Below are the code and all the weights of a small trained network. Each question names an input and a class and asks about switching units off, where a switched-off unit gives its printed mean instead of its output.

import numpy as np


def w(rows, s, z=0):
    codes = np.array(rows[::2]) - 128.0
    scale = np.full(codes.shape[1], s)
    scale[-1] = z or s
    return codes * scale


def f(y):
    return y / 2 * (1 + np.tanh(0.7978845608 * (y + 0.044715 * y**3)))


def log_softmax(a):
    a = a - a.max(-1, keepdims=True)
    return a - np.log(np.exp(a).sum(-1, keepdims=True))


def net(x, mask):
    res = np.array(x, float).reshape(1, 4) / 4 @ E
    y = f(res @ A[0][:, :-1].T + A[0][:, -1])
    res = res + np.where(mask, y, B[0][:, -1]) @ B[0][:, :-1]
    return log_softmax(res[-1] @ U[:, :-1].T + U[:, -1])


A, B = {}, {}
E = w([
[200,214,75,42,115,2,46,20],'x0',
[65,131,148,79,48,87,82,213],'x1',
[251,64,46,118,69,63,197,186],'x2',
[84,102,83,82,111,137,146,63],'x3',
],0.0076)
A[0] = w([
[208,214,115,159,187,110,102,33,25],'N1',
[53,184,246,53,165,194,46,60,252],'N2',
[179,206,157,6,211,29,22,86,228],'N3',
[194,75,29,167,124,103,144,181,136],'N4',
[169,121,105,185,165,91,165,94,207],'N5',
[138,61,87,161,27,172,182,210,232],'N6',
[136,92,175,209,223,145,229,106,209],'N7',
[181,204,64,113,49,16,75,140,94],'N8',
[127,140,1,118,71,18,135,227,79],'N9',
[243,70,52,148,154,62,171,148,251],'N10',
],0.0077,0.0034)
B[0] = w([
[138,81,186,154,43,64,90,75,181],'N1',
[114,180,80,236,84,98,119,187,244],'N2',
[134,88,18,170,75,79,97,139,249],'N3',
[171,99,168,76,155,116,168,69,194],'N4',
[184,132,89,55,128,187,60,65,166],'N5',
[66,170,254,92,96,106,160,128,219],'N6',
[68,223,111,59,141,223,108,82,202],'N7',
[77,153,48,138,213,222,83,150,214],'N8',
[24,186,164,69,210,116,109,162,202],'N9',
[148,126,149,8,134,186,83,64,229],'N10',
],0.0079,0.012)
U = w([
[47,182,68,156,218,187,122,98,255],'0',
[86,106,199,252,82,135,149,166,220],'1',
[134,75,124,230,58,77,89,41,162],'2',
[112,78,30,187,97,99,109,214,21],'3',
[147,50,203,105,77,215,192,35,15],'4',
[107,54,236,74,137,5,255,165,24],'5',
[236,4,99,98,172,155,95,82,60],'6',
],0.0074,0.003)

Each question gives the input, the list of numbers given to net, and the class t.
The units are the neurons (one row each of A and B). Each row of codes is followed by its name. A weight is (code - 128) times the scale printed after its matrix; where a second scale follows, it is the last column's (A, B and U).
mask holds one flag per neuron, in row order. A switched-off neuron (its flag False) gives its mean, the last column of its row in B, instead of its output. The means were averaged over made-up inputs and are rounded, as every weight is.
A unit's drop is (log p(t) with every unit on - log p(t) with that unit switched off) / (log p(t) with every unit on - log p(t) with every unit switched off).
The circuit of an input: a set's keep is (log p(t) with only the set's units on - log p(t) with every unit switched off) / (log p(t) with every unit on - log p(t) with every unit switched off). Starting from all 10 units, units are removed one at a time, each time the one whose removal leaves the highest keep (on an exact tie, the one counted first), for as long as the keep stays at least 0.8.
units of the circuit, in order: the units of the circuit, biggest drop first
most important unit: the unit with the biggest drop
k most important neurons: the k neurons with the biggest drops, biggest first
drop of u: that unit's drop, to one decimal
input [-5,7,1,-7], class 5: units of the circuit, in order : (N2; N6)
input [-8,3,-5,7], class 1: most important unit : N8
input [3,0,-2,6], class 2: units of the circuit, in order : (N9; N7)
input [0,3,8,-1], class 5: 2 most important neurons : (N6; N9)
input [-7,3,-3,0], class 1: units of the circuit, in order : (N8; N10)
input [-4,2,-8,6], class 1: units of the circuit, in order : (N2; N8)
input [-5,1,4,5], class 5: units of the circuit, in order : (N6; N8)
input [-4,2,-1,-7], class 1: units of the circuit, in order : (N10; N8)
input [8,5,3,-4], class 0: 4 most important neurons : (N8; N9; N2; N10)
input [0,-7,1,6], class 4: units of the circuit, in order : (N8; N2)
input [0,6,1,-1], class 5: 4 most important neurons : (N7; N2; N3; N5)
input [4,1,7,-3], class 0: 2 most important neurons : (N9; N8)
input [-6,2,0,5], class 1: 2 most important neurons : (N10; N4)
input [3,-8,1,8], class 6: 3 most important neurons : (N6; N2; N5)
input [7,2,0,-4], class 3: 3 most important neurons : (N3; N8; N7)
input [6,5,-4,0], class 3: most important unit : N3
input [7,0,-3,-7], class 2: 2 most important neurons : (N1; N9)
input [5,-4,1,5], class 6: 2 most important neurons : (N2; N6)
input [-3,6,7,6], class 5: drop of N6 : 0.0
input [-7,7,-2,4], class 1: drop of N4 : 0.1
input [7,-3,-7,-5], class 2: drop of N1 : 0.3
input [-1,0,5,-2], class 4: most important unit : N10
